Small tables with named rows and columns. After each table, cells are looked up by row and column.

Table Nit
        Sev  Teme  Sadoza  Rem  Damezor  Buf  Mepokop  Penivo
Bula    121   120     146  127      179   34      181      99
Zab     147    94      98  161       81  155      203     196
Pev     200    69     168  185      158  168      140     212
Nepige  135   164     123   94      179  236      160     194

Sadoza of Nepige = 123
Mepokop of Pev = 140
Sadoza of Zab = 98
Damezor of Bula = 179
Damezor of Pev = 158
Rem of Pev = 185
Buf of Nepige = 236
Teme of Zab = 94
Penivo of Bula = 99
Penivo of Pev = 212
Mepokop of Bula = 181
Mepokop of Nepige = 160
Buf of Bula = 34
Sev of Zab = 147
Teme of Nepige = 164

Bal =
          Dip   Fik  Gule   Dif  Tuludek  Roruli   Sot   Ses  Sesiget
Pes      21.5  13.8  83.7  59.6     37.0    21.7  24.8  73.0     43.3
Laka     35.7  50.4  37.2  37.5     40.0    45.4  60.4  59.7     66.6
Minu     45.6  43.0  39.6  52.2     58.5    48.8  55.9  50.5     44.8
Maf      67.1  69.3  26.7  35.1     45.4    64.6  60.5  24.8     46.0
Susebuf  53.3  38.1  37.3  80.8     96.9    41.7  56.9  38.1     20.2
Bibod    31.1  23.3  77.0  52.0     33.5    28.2  33.0  64.5     46.3
Zadadag  38.7  54.8  38.1  37.8     44.6    40.0  51.6  49.5     57.0
Lolu     76.9  79.7  13.9  26.0     52.5    78.3  63.3  22.4     40.1
Vos      42.4  53.1  34.0  42.4     58.4    35.9  48.8  47.2     51.7
Fak      67.0  66.9  27.2  37.6     47.3    64.3  51.3  30.6     39.6
Dul      39.7  50.2  36.7  43.5     43.7    48.5  49.9  52.1     54.5
Fovagos   8.7   3.4  91.8  64.2     39.8    12.9  21.6  71.8     39.2
Teloma   42.5  48.6  35.9  51.8     61.4    41.0  54.5  49.2     43.8

Tuludek of Fak is 47.3
Gule of Lolu is 13.9
Tuludek of Pes is 37.0
Tuludek of Lolu is 52.5
Fik of Laka is 50.4
Sot of Laka is 60.4
Fik of Teloma is 48.6
Sesiget of Laka is 66.6
Sot of Bibod is 33.0
Ses of Dul is 52.1
Ses of Zadadag is 49.5
Ses of Fovagos is 71.8
Dip of Bibod is 31.1

Mudono
|  | Vesik | Pul | Geket |
|---|---|---|---|
| Vin | 135 | 93 | 88 |
| Foro | 176 | 186 | 193 |
| Sezes | 78 | 14 | 115 |
| Kevasev | 87 | 52 | 86 |
| Rosil | 196 | 149 | 72 |

What is the Geket of Vin in Mudono? 88
What is the Geket of Rosil in Mudono? 72
What is the Geket of Sezes in Mudono? 115
What is the Pul of Sezes in Mudono? 14
What is the Pul of Foro in Mudono? 186
What is the Vesik of Rosil in Mudono? 196
What is the Geket of Kevasev in Mudono? 86
What is the Vesik of Sezes in Mudono? 78
What is the Vesik of Kevasev in Mudono? 87
What is the Pul of Vin in Mudono? 93
What is the Vesik of Foro in Mudono? 176
What is the Pul of Kevasev in Mudono? 52
What is the Vesik of Vin in Mudono? 135
What is the Geket of Foro in Mudono? 193
What is the Pul of Rosil in Mudono? 149
Row with the largest Vesik: Rosil

Table Boga
|  | Nuzif | Gegesid | Gudut | Mezek | Kefu | Sefif | Femavat | Rof | Lebega |
|---|---|---|---|---|---|---|---|---|---|
| Suge | 124 | 236 | 86 | 139 | 171 | 222 | 181 | 130 | 145 |
| Nezevub | 201 | 99 | 228 | 75 | 104 | 185 | 144 | 168 | 116 |
| Foze | 184 | 74 | 234 | 84 | 86 | 138 | 117 | 147 | 138 |
| Saf | 153 | 214 | 121 | 118 | 165 | 249 | 188 | 158 | 124 |
| Gomizi | 77 | 94 | 151 | 177 | 99 | 82 | 82 | 97 | 201 |
| Puv | 113 | 73 | 189 | 141 | 80 | 79 | 82 | 105 | 187 |
| Likar | 181 | 177 | 164 | 98 | 150 | 251 | 184 | 176 | 110 |
| Las | 93 | 218 | 65 | 159 | 162 | 115 | 151 | 70 | 178 |
| Rog | 199 | 136 | 203 | 81 | 128 | 225 | 169 | 179 | 106 |
| Vak | 101 | 238 | 66 | 153 | 170 | 173 | 167 | 98 | 164 |
| Sikeb | 101 | 180 | 82 | 156 | 151 | 62 | 140 | 55 | 180 |
| Ton | 152 | 65 | 220 | 107 | 76 | 100 | 94 | 124 | 164 |

Rof of Puv: 105
Nuzif of Nezevub: 201
Gegesid of Puv: 73
Kefu of Likar: 150
Femavat of Suge: 181
Lebega of Puv: 187
Kefu of Saf: 165
Femavat of Foze: 117
Rof of Nezevub: 168
Rof of Las: 70
Sefif of Nezevub: 185
Sefif of Saf: 249

Rubas =
,Famik,Bunanu,Pim,Fas
Vap,3377,7070,1792,4858
Bis,5181,3851,5598,4634
Fuvor,4957,4304,5325,4881
Bigum,3078,5902,2868,5501
Fud,5548,3375,6154,5228
Nogas,3396,7602,1233,4250
Sizub,5278,3375,6067,5037
Gonen,2528,7095,1482,5818
Zop,5577,3178,6462,5045
Gur,2972,7272,1672,4405
Vubo,5069,3559,5879,5031
Gem,2986,6517,1706,5526
Latuf,5248,3878,5873,4918

Fuvor, Famik => 4957
Vap, Famik => 3377
Vubo, Famik => 5069
Sizub, Fas => 5037
Latuf, Bunanu => 3878
Gur, Fas => 4405
Vubo, Fas => 5031
Bigum, Bunanu => 5902
Gonen, Fas => 5818
Gonen, Pim => 1482
Zop, Fas => 5045
Bigum, Pim => 2868
Fud, Famik => 5548
Latuf, Famik => 5248
Row with the largest Famik: Zop

Nomun =
	Kur	Suk	Res
Digane	2035	1218	1125
Kene	4006	2375	2512
Doken	8526	3625	6840
Pediv	3616	2506	1829
Gudire	1437	600	1017
Zorunit	7269	3527	5600
Fatorib	4471	3021	2273
Gure	5217	3672	2355

Pediv, Res -> 1829
Digane, Suk -> 1218
Fatorib, Res -> 2273
Kene, Suk -> 2375
Fatorib, Suk -> 3021
Kene, Kur -> 4006
Zorunit, Res -> 5600
Doken, Suk -> 3625
Zorunit, Kur -> 7269
Gure, Res -> 2355
Digane, Kur -> 2035
Pediv, Kur -> 3616
Zorunit, Suk -> 3527

Roledu =
         Bot  Kur  Lezedof  Zag  Zaf  Dizad  Vug  Tuligan
Dis      175  222       72  183  206    197  166      184
Zese     155  166      103  192  171    194  145      188
Kago     121  145      141  191  121    189  116      185
Manofu   143  205      109  179  157    190  140      177
Luzi     134  138      128  194  140    188  126      189
Vekagi   142  175      113  189  152    191  134      186
Savitim   59  161      200  181   30    180   63      179
Bub       80  187      173  179   65    186   84      177

Dizad of Luzi: 188
Zag of Kago: 191
Tuligan of Luzi: 189
Lezedof of Bub: 173
Zag of Bub: 179
Kur of Manofu: 205
Which row has the largest Dizad? Dis

Tumo.csv
,Zamodaf,Neb,Dag,Visu,Roz,Kar,Tas
Kugumi,-73,-14,0,23,-24,47,-59
Giv,-47,-54,27,-64,38,2,57
Zad,10,25,-68,1,24,3,43
Magelo,58,54,-15,48,1,25,47

What is the Zamodaf of Giv in Tumo?
-47
What is the Tas of Zad in Tumo?
43
What is the Neb of Giv in Tumo?
-54
What is the Kar of Giv in Tumo?
2
What is the Dag of Giv in Tumo?
27
What is the Tas of Magelo in Tumo?
47
What is the Neb of Kugumi in Tumo?
-14
What is the Roz of Kugumi in Tumo?
-24
What is the Kar of Kugumi in Tumo?
47
What is the Dag of Kugumi in Tumo?
0
What is the Roz of Zad in Tumo?
24
What is the Tas of Kugumi in Tumo?
-59
What is the Neb of Zad in Tumo?
25
What is the Zamodaf of Kugumi in Tumo?
-73
What is the Dag of Zad in Tumo?
-68
What is the Visu of Magelo in Tumo?
48
What is the Roz of Magelo in Tumo?
1
What is the Kar of Magelo in Tumo?
25
What is the Visu of Giv in Tumo?
-64
What is the Roz of Giv in Tumo?
38
Which row has the largest Neb? Magelo

Zag
         Koru  Liboker  Rom
Fanag     338      493  728
Zuf       275      803  622
Mabavi    743      670  146
Degu      257      476  455
Fep       709      510  206
Kat       314      658  591
Banepup   220       78  801
Pivorob   203      207  382

What is the Koru of Banepup in Zag? 220
What is the Koru of Zuf in Zag? 275
What is the Liboker of Mabavi in Zag? 670
What is the Rom of Zuf in Zag? 622
What is the Liboker of Kat in Zag? 658
What is the Liboker of Fanag in Zag? 493
What is the Rom of Pivorob in Zag? 382
What is the Liboker of Pivorob in Zag? 207
What is the Rom of Fep in Zag? 206
What is the Koru of Kat in Zag? 314
What is the Koru of Fanag in Zag? 338
What is the Koru of Degu in Zag? 257
What is the Rom of Mabavi in Zag? 146
What is the Rom of Kat in Zag? 591

Turazu =
|  | Luk | Dav | Luvab | Ginu | Bago | Gutetik | Zete | Per | Bebavi |
|---|---|---|---|---|---|---|---|---|---|
| Kovo | 489 | 384 | 404 | 82 | 390 | 363 | 507 | 531 | 264 |
| Gamim | 397 | 268 | 368 | 570 | 254 | 615 | 479 | 798 | 232 |
| Venadid | -15 | 143 | 350 | 132 | -616 | 750 | 628 | -250 | 284 |
| Zevevov | 406 | 361 | 397 | 410 | 411 | 417 | 421 | 385 | 408 |
| Melasa | 91 | 45 | 413 | 204 | -603 | 569 | 649 | -170 | 360 |

Bebavi of Melasa = 360
Luk of Gamim = 397
Per of Melasa = -170
Gutetik of Venadid = 750
Dav of Venadid = 143
Dav of Gamim = 268
Luvab of Melasa = 413
Luvab of Zevevov = 397
Bebavi of Gamim = 232
Luk of Melasa = 91
Zete of Melasa = 649
Gutetik of Kovo = 363
Bago of Zevevov = 411
Luk of Zevevov = 406
Bebavi of Zevevov = 408
Zete of Kovo = 507
Gutetik of Zevevov = 417
Bago of Kovo = 390
Dav of Melasa = 45
Luvab of Kovo = 404
Row with the largest Bebavi: Zevevov

